Below are the code and all the weights of a small trained network. Each question names an input and a class and asks about switching units off, where a switched-off unit gives its printed mean instead of its output.

import numpy as np


def w(rows, s, z=0):
    codes = np.array(rows[::2]) - 128.0
    scale = np.full(codes.shape[1], s)
    scale[-1] = z or s
    return codes * scale


def f(y):
    return y / 2 * (1 + np.tanh(0.7978845608 * (y + 0.044715 * y**3)))


def log_softmax(a):
    a = a - a.max(-1, keepdims=True)
    return a - np.log(np.exp(a).sum(-1, keepdims=True))


def net(x, mask):
    res = np.array(x, float).reshape(1, 8) / 4 @ E
    y = f(res @ A[0][:, :-1].T + A[0][:, -1])
    res = res + np.where(mask, y, B[0][:, -1]) @ B[0][:, :-1]
    return log_softmax(res[-1] @ U[:, :-1].T + U[:, -1])


A, B = {}, {}
E = w([
[98,172,163,8,136,116,115,165,44,38],'x0',
[47,250,134,156,121,163,81,76,91,196],'x1',
[129,146,237,181,167,123,235,34,120,93],'x2',
[130,126,126,116,126,128,131,115,126,135],'x3',
[129,132,117,123,129,132,135,123,131,127],'x4',
[129,131,131,124,127,122,130,131,132,132],'x5',
[133,126,138,131,124,127,125,134,121,133],'x6',
[126,124,126,120,129,129,129,119,128,131],'x7',
],0.017)
A[0] = w([
[136,126,118,124,94,175,138,117,116,112,105],'n1',
[125,143,118,107,128,118,148,132,121,152,71],'n2',
[173,17,62,88,81,104,118,188,143,88,199],'n3',
[136,83,113,202,110,131,113,99,165,174,251],'n4',
[90,126,100,140,142,117,151,126,147,103,138],'n5',
[78,196,126,146,120,130,100,107,96,179,153],'n6',
[110,135,109,122,113,108,128,124,135,113,71],'n7',
[159,85,139,164,154,133,194,130,155,150,150],'n8',
[143,136,107,153,157,160,116,131,107,111,112],'n9',
[128,125,143,122,151,142,113,135,133,129,84],'n10',
[114,167,158,31,108,138,108,134,31,4,147],'n11',
[152,117,126,125,153,119,149,108,132,85,89],'n12',
[104,130,121,141,126,112,124,137,132,114,107],'n13',
[87,116,101,125,120,111,94,133,151,206,142],'n14',
[78,161,143,64,131,100,71,136,90,74,98],'n15',
[154,108,90,111,95,126,92,161,140,122,168],'n16',
[89,175,138,140,124,123,102,61,117,133,55],'n17',
[124,140,128,144,110,123,112,142,121,136,74],'n18',
[98,197,86,128,81,149,49,140,105,191,94],'n19',
[172,72,194,147,156,103,228,94,143,52,100],'n20',
[67,224,203,190,139,136,208,56,77,143,16],'n21',
[109,100,163,106,149,101,170,117,79,56,75],'n22',
],0.013)
B[0] = w([
[125,155,145,121,106,110,118,139,126,139,126],'n1',
[115,131,119,135,128,104,146,170,126,154,126],'n2',
[186,68,206,85,205,90,55,132,207,157,241],'n3',
[137,122,131,155,111,160,144,38,182,169,211],'n4',
[128,127,166,105,115,99,144,105,115,148,133],'n5',
[81,131,59,117,132,155,34,99,108,138,197],'n6',
[136,139,119,118,158,132,128,127,112,125,126],'n7',
[175,160,135,129,117,138,181,94,148,162,183],'n8',
[155,164,139,109,99,137,88,120,129,104,127],'n9',
[110,109,145,109,107,104,131,147,95,149,124],'n10',
[90,148,146,65,142,86,147,250,105,56,255],'n11',
[109,89,117,110,113,144,161,120,126,81,149],'n12',
[130,107,108,122,129,139,134,136,121,126,126],'n13',
[101,99,96,151,92,155,72,124,122,160,171],'n14',
[138,171,80,110,198,146,135,212,63,134,197],'n15',
[123,129,161,121,128,117,73,129,144,185,183],'n16',
[139,98,115,105,137,108,66,158,134,178,168],'n17',
[99,131,143,110,122,133,144,113,113,121,130],'n18',
[77,162,68,180,70,168,193,104,42,93,198],'n19',
[97,208,25,190,61,165,205,92,41,53,227],'n20',
[208,38,228,80,222,85,52,166,240,155,237],'n21',
[93,94,169,128,72,95,134,164,161,84,184],'n22',
],0.011,0.035)
U = w([
[185,87,170,157,155,143,87,95,182,218,231],'0',
[141,113,181,81,213,104,88,211,126,124,155],'1',
[77,136,64,202,52,188,89,76,81,185,115],'2',
[74,202,63,118,150,162,112,192,2,142,2],'3',
[171,152,139,204,82,153,237,64,116,125,124],'4',
[114,154,152,131,86,113,214,174,81,31,54],'5',
],0.0097,0.006)

Each question gives the input, the list of numbers given to net, and the class t.
The units are the neurons (one row each of A and B). Each row of codes is followed by its name. A weight is (code - 128) times the scale printed after its matrix; where a second scale follows, it is the last column's (A, B and U).
mask holds one flag per neuron, in row order. A switched-off neuron (its flag False) gives its mean, the last column of its row in B, instead of its output. The means were averaged over made-up inputs and are rounded, as every weight is.
A unit's drop is (log p(t) with every unit on - log p(t) with that unit switched off) / (log p(t) with every unit on - log p(t) with every unit switched off).
The circuit of an input: a set's keep is (log p(t) with only the set's units on - log p(t) with every unit switched off) / (log p(t) with every unit on - log p(t) with every unit switched off). Starting from the 12 units with the biggest drops (on a tie, the unit counted first), units are removed one at a time, each time the one whose removal leaves the highest keep (on an exact tie, the one counted first), for as long as the keep stays at least 0.8.
circuit, biggest first: the units of the circuit, biggest drop first
k most important neurons: the k neurons with the biggest drops, biggest first
drop of u: that unit's drop, to one decimal
input [3,4,0,-7,-7,-4,-6,-7], class 3: circuit, biggest first : (n3)
input [6,0,2,6,0,3,2,4], class 5: 2 most important neurons : (n3, n21)
input [-1,3,0,8,8,-1,8,7], class 2: circuit, biggest first : (n3, n11)
input [-3,1,-1,3,3,-5,6,7], class 2: 2 most important neurons : (n21, n3)
input [-3,6,1,8,1,2,8,-6], class 0: 2 most important neurons : (n21, n20)
input [0,2,8,6,2,-7,0,1], class 0: 2 most important neurons : (n21, n11)
input [7,1,0,6,8,-3,7,-3], class 3: 3 most important neurons : (n21, n3, n15)
input [-4,1,-5,8,-7,1,0,-5], class 2: 2 most important neurons : (n21, n19)
input [4,0,8,-5,-2,3,1,5], class 5: 2 most important neurons : (n20, n3)
input [-8,1,-8,1,6,7,2,-7], class 2: 3 most important neurons : (n19, n21, n14)
input [-5,1,-1,3,5,-8,-5,-7], class 2: 2 most important neurons : (n21, n3)
input [1,-7,2,-8,-1,-1,-2,0], class 5: drop of n20 : 0.7
input [-7,-8,3,3,4,-2,8,1], class 4: drop of n20 : 0.5
input [6,-1,7,-8,4,-7,1,-6], class 5: circuit, biggest first : (n20)
input [-4,2,5,-7,-3,-5,-2,-2], class 0: drop of n21 : 1.1
input [-8,1,-4,8,3,-7,-4,5], class 2: 2 most important neurons : (n21, n19)
